Below is a small trained network, with its code and all its weights. Each question gives an input and a target symbol and asks what happens when units are switched off, that is, made to give their printed mean instead of their output.

import numpy as np


def w(rows, s, z=0):
    codes = np.array(rows[::2]) - 128.0
    scale = np.full(codes.shape[1], s)
    scale[-1] = z or s
    return codes * scale


def f(y):
    return np.maximum(y, 0)


def softmax(a):
    e = np.exp(a - a.max(-1, keepdims=True))
    return e / e.sum(-1, keepdims=True)


def log_softmax(a):
    a = a - a.max(-1, keepdims=True)
    return a - np.log(np.exp(a).sum(-1, keepdims=True))


def net(x, mask):
    ids = ['ΓΞΩεμστφ'.index(c) for c in x.split()]
    T = len(ids)
    res = E[ids] + P[:T]
    r = res
    for j in range(3):
        rows = slice(2 * j, 2 * j + 2)
        q, k, v = (r @ M[0][rows].T for M in (Q, K, V))
        z = softmax(np.where(np.tri(T) > 0, q @ k.T / 2**0.5, -1e9)) @ v
        o = O[0][rows]
        res = res + np.where(mask[j], z, o[:, -1]) @ o[:, :-1]
    y = f(res @ A[0][:, :-1].T + A[0][:, -1])
    res = res + np.where(mask[3:15], y, B[0][:, -1]) @ B[0][:, :-1]
    return log_softmax(res[-1] @ U[:, :-1].T + U[:, -1])


Q, K, V, O, A, B = {}, {}, {}, {}, {}, {}
E = w([
[165,56,50],'Γ',
[189,137,153],'Ξ',
[157,99,254],'Ω',
[66,101,203],'ε',
[133,132,158],'μ',
[212,112,128],'σ',
[119,101,198],'τ',
[54,112,132],'φ',
],0.015)
P = w([
[100,254,116],'0',
[121,127,56],'1',
[157,206,172],'2',
[101,99,212],'3',
[124,137,42],'4',
[143,217,158],'5',
[100,87,225],'6',
[179,130,89],'7',
[152,203,201],'8',
[88,75,242],'9',
[184,131,57],'10',
[157,210,189],'11',
[54,73,244],'12',
],0.009)
Q[0] = w([
[154,144,216],'head 0',
[74,166,92],'head 0',
[139,112,60],'head 1',
[179,85,10],'head 1',
[141,184,189],'head 2',
[219,46,139],'head 2',
],0.012)
K[0] = w([
[206,116,121],'head 0',
[171,206,132],'head 0',
[91,118,167],'head 1',
[1,146,204],'head 1',
[137,72,53],'head 2',
[77,106,165],'head 2',
],0.014)
V[0] = w([
[158,5,186],'head 0',
[156,19,14],'head 0',
[178,207,51],'head 1',
[82,110,46],'head 1',
[83,170,199],'head 2',
[254,150,43],'head 2',
],0.0063)
O[0] = w([
[75,73,168,251],'head 0',
[2,195,79,220],'head 0',
[54,64,163,80],'head 1',
[79,112,197,95],'head 1',
[42,120,140,173],'head 2',
[230,205,64,41],'head 2',
],0.0079,0.0018)
A[0] = w([
[219,235,70,158],'neuron 0',
[60,80,124,105],'neuron 1',
[106,229,111,22],'neuron 2',
[117,189,253,173],'neuron 3',
[170,226,126,230],'neuron 4',
[107,112,165,40],'neuron 5',
[19,82,125,78],'neuron 6',
[175,179,204,81],'neuron 7',
[108,131,149,253],'neuron 8',
[142,121,132,27],'neuron 9',
[192,143,132,50],'neuron 10',
[108,74,83,158],'neuron 11',
],0.011,0.0067)
B[0] = w([
[148,87,150,194],'neuron 0',
[104,161,176,179],'neuron 1',
[37,197,67,135],'neuron 2',
[104,48,92,254],'neuron 3',
[160,162,139,201],'neuron 4',
[105,122,39,142],'neuron 5',
[110,147,177,187],'neuron 6',
[69,113,10,172],'neuron 7',
[175,254,206,231],'neuron 8',
[76,117,157,128],'neuron 9',
[52,98,103,137],'neuron 10',
[50,137,81,184],'neuron 11',
],0.0093,0.009)
U = w([
[62,247,54,199],'Γ',
[151,158,129,199],'Ξ',
[64,65,30,166],'Ω',
[84,94,181,236],'ε',
[124,152,115,6],'μ',
[205,150,189,14],'σ',
[106,161,171,4],'τ',
[87,139,174,156],'φ',
],0.012,0.0027)

Each question gives the input, a string of symbols that net reads in full, and the target symbol t.
The units are the heads (2 rows each of Q, K, V and O) and the neurons (one row each of A and B). Each row of codes is followed by its name. A weight is (code - 128) times the scale printed after its matrix; where a second scale follows, it is the last column's (O, A, B and U).
mask holds one flag per unit, heads first, then neurons. A switched-off unit (its flag False) gives its mean, the last column of its rows in O or B, instead of its output. The means were averaged over made-up inputs and are rounded, as every weight is.
A unit's drop is (log p(t) with every unit on - log p(t) with that unit switched off) / (log p(t) with every unit on - log p(t) with every unit switched off).
The circuit of an input: a set's keep is (log p(t) with only the set's units on - log p(t) with every unit switched off) / (log p(t) with every unit on - log p(t) with every unit switched off). Starting from the 12 units with the biggest drops (on a tie, the unit counted first), units are removed one at a time, each time the one whose removal leaves the highest keep (on an exact tie, the one counted first), for as long as the keep stays at least 0.8.
circuit, biggest first: the units of the circuit, biggest drop first
which heads matter: for each layer, one digit per head in row order, 1 if its drop is at least 0.15 and else 0, layers parted by /
drop of u: that unit's drop, to one decimal
input Γ τ Γ Γ, target Γ: circuit, biggest first => [neuron 3; head 0]
input τ ε Γ Ξ Γ ε σ Γ Γ Ω Ξ, target σ: circuit, biggest first => [head 1; neuron 0]
input Γ τ Γ φ ε τ Γ Γ μ, target Γ: circuit, biggest first => [head 0; neuron 2]
input τ Ξ τ τ Ξ τ ε Ξ Ω Γ Ω Ω, target Ω: which heads matter => 000
input ε Γ Γ τ Γ σ Ξ Γ Γ φ Γ σ, target Γ: which heads matter => 100
input Ξ Ξ Γ φ Γ τ, target Γ: circuit, biggest first => [head 2; head 0]
input Ω μ Ξ Ω, target Ω: which heads matter => 100
input ε ε Ω σ Ξ, target σ: which heads matter => 110
input Γ Γ Ω Γ, target Γ: circuit, biggest first => [head 0; head 1; neuron 3]
input Ω Γ σ, target Γ: which heads matter => 101
input φ ε Γ Γ τ ε ε Γ τ, target Γ: drop of head 0 => 0.7
input Γ Γ Ξ, target Γ: drop of neuron 1 => 0.0
input φ Γ Γ φ Γ μ μ Γ Γ Γ, target φ: drop of head 0 => 0.1
